Here is a tiny trained network, its code and every weight. The questions are about switching its units off for an input and a target symbol, where a switched-off unit gives its printed mean instead of its output.

import numpy as np


def w(rows, s, z=0):
    codes = np.array(rows[::2]) - 128.0
    scale = np.full(codes.shape[1], s)
    scale[-1] = z or s
    return codes * scale


def f(y):
    return y / 2 * (1 + np.tanh(0.7978845608 * (y + 0.044715 * y**3)))


def softmax(a):
    e = np.exp(a - a.max(-1, keepdims=True))
    return e / e.sum(-1, keepdims=True)


def log_softmax(a):
    a = a - a.max(-1, keepdims=True)
    return a - np.log(np.exp(a).sum(-1, keepdims=True))


def net(x, mask):
    ids = ['βδεηθπστφψ'.index(c) for c in x.split()]
    T = len(ids)
    res = E[ids] + P[:T]
    q, k, v = (res @ M[0].T for M in (Q, K, V))
    z = softmax(np.where(np.tri(T) > 0, q @ k.T / 3**0.5, -1e9)) @ v
    res = res + np.where(mask[0], z, O[0][:, -1]) @ O[0][:, :-1]
    y = f(res @ A[0][:, :-1].T + A[0][:, -1])
    res = res + np.where(mask[1:17], y, B[0][:, -1]) @ B[0][:, :-1]
    return log_softmax(res[-1] @ U[:, :-1].T + U[:, -1])


Q, K, V, O, A, B = {}, {}, {}, {}, {}, {}
E = w([
[188,163,41,71,127,115,52,80,118,58,141],'β',
[110,71,148,61,134,170,148,193,106,139,113],'δ',
[174,123,63,128,128,166,93,112,68,93,147],'ε',
[81,135,82,6,116,118,78,106,205,62,157],'η',
[95,85,76,87,197,194,88,113,109,98,126],'θ',
[216,179,152,66,120,124,126,151,93,128,206],'π',
[127,134,184,150,198,191,221,247,122,154,163],'σ',
[183,163,165,53,91,139,142,222,190,172,113],'τ',
[113,132,90,162,15,161,62,147,128,177,175],'φ',
[168,216,84,173,174,104,154,163,107,36,198],'ψ',
],0.011)
P = w([
[95,176,69,190,20,255,78,168,240,185,202],'0',
[137,115,20,28,139,174,128,167,52,176,145],'1',
[108,121,53,40,139,163,146,167,28,167,165],'2',
[79,142,76,57,143,129,157,165,30,144,157],'3',
[73,147,101,54,173,150,132,169,75,117,172],'4',
[98,140,109,58,167,152,125,176,81,98,165],'5',
[117,133,90,85,180,160,103,197,87,89,142],'6',
[143,142,114,90,187,180,77,183,97,80,170],'7',
[154,133,125,107,207,190,79,183,92,61,154],'8',
[184,140,116,128,219,211,66,172,81,41,153],'9',
[184,137,123,141,195,216,71,182,67,18,184],'10',
[199,148,128,135,196,198,51,188,115,31,175],'11',
[230,112,171,103,193,196,51,205,141,51,155],'12',
],0.0053)
Q[0] = w([
[103,95,215,230,27,60,56,60,128,192,122],'h0',
[161,152,77,4,154,220,124,202,92,87,145],'h0',
[211,169,33,9,133,239,97,254,121,82,196],'h0',
],0.0068)
K[0] = w([
[174,146,132,45,242,68,221,115,130,36,63],'h0',
[71,70,122,209,62,165,91,130,174,191,183],'h0',
[59,136,87,255,39,209,97,92,201,164,214],'h0',
],0.0075)
V[0] = w([
[176,147,98,11,54,52,84,93,231,122,150],'h0',
[55,21,55,101,172,142,64,29,122,76,95],'h0',
[63,1,192,57,100,157,176,145,173,238,57],'h0',
],0.0066)
O[0] = w([
[146,43,156,162,70,84,190,22,225,118,211,226],'h0',
[168,122,96,74,109,216,199,97,179,82,50,25],'h0',
[241,66,76,74,92,141,80,255,192,75,226,2],'h0',
],0.0091,0.0032)
A[0] = w([
[157,71,185,144,190,175,237,178,128,156,154,62],'n0',
[150,99,127,139,54,133,187,135,96,201,168,252],'n1',
[73,148,162,194,118,81,43,148,89,191,141,221],'n2',
[95,234,199,109,233,147,93,205,42,191,113,129],'n3',
[91,198,176,108,185,93,126,122,83,130,64,60],'n4',
[67,66,160,145,145,29,177,11,105,254,124,31],'n5',
[174,15,93,98,74,115,132,178,164,135,217,21],'n6',
[185,101,39,172,35,184,179,106,89,105,115,70],'n7',
[135,196,119,201,82,163,120,171,170,164,92,48],'n8',
[168,181,136,155,71,178,175,161,95,221,147,238],'n9',
[168,148,188,213,126,116,195,48,163,130,100,31],'n10',
[197,107,109,75,159,252,131,160,192,72,139,100],'n11',
[48,201,171,84,183,145,127,65,190,84,65,105],'n12',
[142,181,106,169,208,88,51,175,108,193,103,51],'n13',
[96,112,26,143,156,63,175,113,52,55,127,227],'n14',
[147,95,122,121,173,133,29,212,143,52,189,36],'n15',
],0.0058,0.0035)
B[0] = w([
[127,79,71,125,64,174,182,70,167,139,102,148],'n0',
[75,142,124,119,147,163,97,69,161,133,133,185],'n1',
[179,155,137,126,211,60,153,148,188,133,86,237],'n2',
[100,48,77,84,155,148,135,74,164,100,98,254],'n3',
[212,101,19,135,157,96,174,128,118,171,64,165],'n4',
[151,164,165,178,84,127,164,254,112,21,142,214],'n5',
[174,143,52,157,126,113,165,90,109,212,88,164],'n6',
[153,137,163,122,138,161,164,133,200,113,32,139],'n7',
[170,114,86,133,119,121,78,145,39,130,58,116],'n8',
[68,131,85,105,119,141,45,85,130,125,99,184],'n9',
[74,35,126,100,38,171,87,147,35,103,74,150],'n10',
[211,196,150,134,97,69,190,201,138,57,94,183],'n11',
[183,91,135,107,91,117,133,129,40,181,72,184],'n12',
[78,67,174,108,159,111,127,168,140,33,100,170],'n13',
[84,133,168,143,142,183,66,118,173,158,133,201],'n14',
[157,38,102,179,37,74,165,140,59,124,125,200],'n15',
],0.0063,0.0064)
U = w([
[158,137,59,165,64,122,145,204,98,135,119,24],'β',
[144,157,114,179,154,59,159,114,127,144,59,63],'δ',
[166,64,99,201,139,60,133,106,132,215,149,21],'ε',
[92,93,169,142,38,130,108,120,73,87,121,91],'η',
[117,57,116,118,140,122,61,164,149,81,121,68],'θ',
[157,115,174,113,160,114,116,110,117,157,183,142],'π',
[168,69,136,133,164,135,175,62,223,96,142,106],'σ',
[163,207,162,78,152,190,137,216,184,116,97,192],'τ',
[57,180,22,45,145,195,78,54,109,254,109,252],'φ',
[80,198,193,196,183,90,152,172,200,86,179,219],'ψ',
],0.0057,0.0044)

Each question gives the input, a string of symbols that net reads in full, and the target symbol t.
The units are the heads (3 rows each of Q, K, V and O) and the neurons (one row each of A and B). Each row of codes is followed by its name. A weight is (code - 128) times the scale printed after its matrix; where a second scale follows, it is the last column's (O, A, B and U).
mask holds one flag per unit, heads first, then neurons. A switched-off unit (its flag False) gives its mean, the last column of its rows in O or B, instead of its output. The means were averaged over made-up inputs and are rounded, as every weight is.
A unit's drop is (log p(t) with every unit on - log p(t) with that unit switched off) / (log p(t) with every unit on - log p(t) with every unit switched off).
The circuit of an input: a set's keep is (log p(t) with only the set's units on - log p(t) with every unit switched off) / (log p(t) with every unit on - log p(t) with every unit switched off). Starting from the 12 units with the biggest drops (on a tie, the unit counted first), units are removed one at a time, each time the one whose removal leaves the highest keep (on an exact tie, the one counted first), for as long as the keep stays at least 0.8.
circuit, biggest first: the units of the circuit, biggest drop first
top k neurons: the k neurons with the biggest drops, biggest first
drop when u is switched off: that unit's drop, to one decimal
input ψ π δ, target δ: top neuron : [n5]
input σ δ δ ψ π σ η δ θ η σ τ, target θ: top 3 neurons : [n3, n13, n15]
input θ τ ψ η β ε δ, target τ: circuit, biggest first : [h0, n11]
input ψ θ σ σ ψ ε β π δ σ ψ, target δ: circuit, biggest first : [h0, n4]
input ψ θ η σ η ε σ σ, target δ: circuit, biggest first : [h0, n4]
input θ σ ψ β θ η δ φ, target φ: circuit, biggest first : [n5, h0]
input β τ ψ, target η: circuit, biggest first : [h0, n10, n5]
input δ θ ε θ τ η η ε θ ψ, target β: circuit, biggest first : [h0, n15]
input ψ σ δ η ε θ σ σ θ, target δ: circuit, biggest first : [h0, n5, n4]
input δ η θ σ φ β π ψ δ η φ φ, target φ: circuit, biggest first : [n5, n11]
input τ η θ σ θ η η ψ τ τ δ ε, target ε: top 2 neurons : [n6, n15]
input τ ψ ε σ δ ψ ψ η, target ε: top 2 neurons : [n6, n15]
input π θ β β δ τ σ τ τ η σ τ η, target ψ: circuit, biggest first : [h0, n5, n3]
input β η ε, target η: circuit, biggest first : [h0, n5, n10]
input δ ψ θ η η δ π π θ σ φ η, target φ: circuit, biggest first : [h0, n5]
input θ η δ ε, target τ: top 2 neurons : [n11, n7]
input η τ β π σ, target σ: top neuron : [n0]
input β β τ ψ τ π, target η: top 2 neurons : [n10, n5]
input σ η η, target θ: top 2 neurons : [n13, n3]
input π σ τ, target ψ: top neuron : [n5]
input τ ε η ε π θ σ, target ε: top 2 neurons : [n6, n15]
input τ θ τ θ η θ β, target ε: drop when n6 is switched off : 0.2
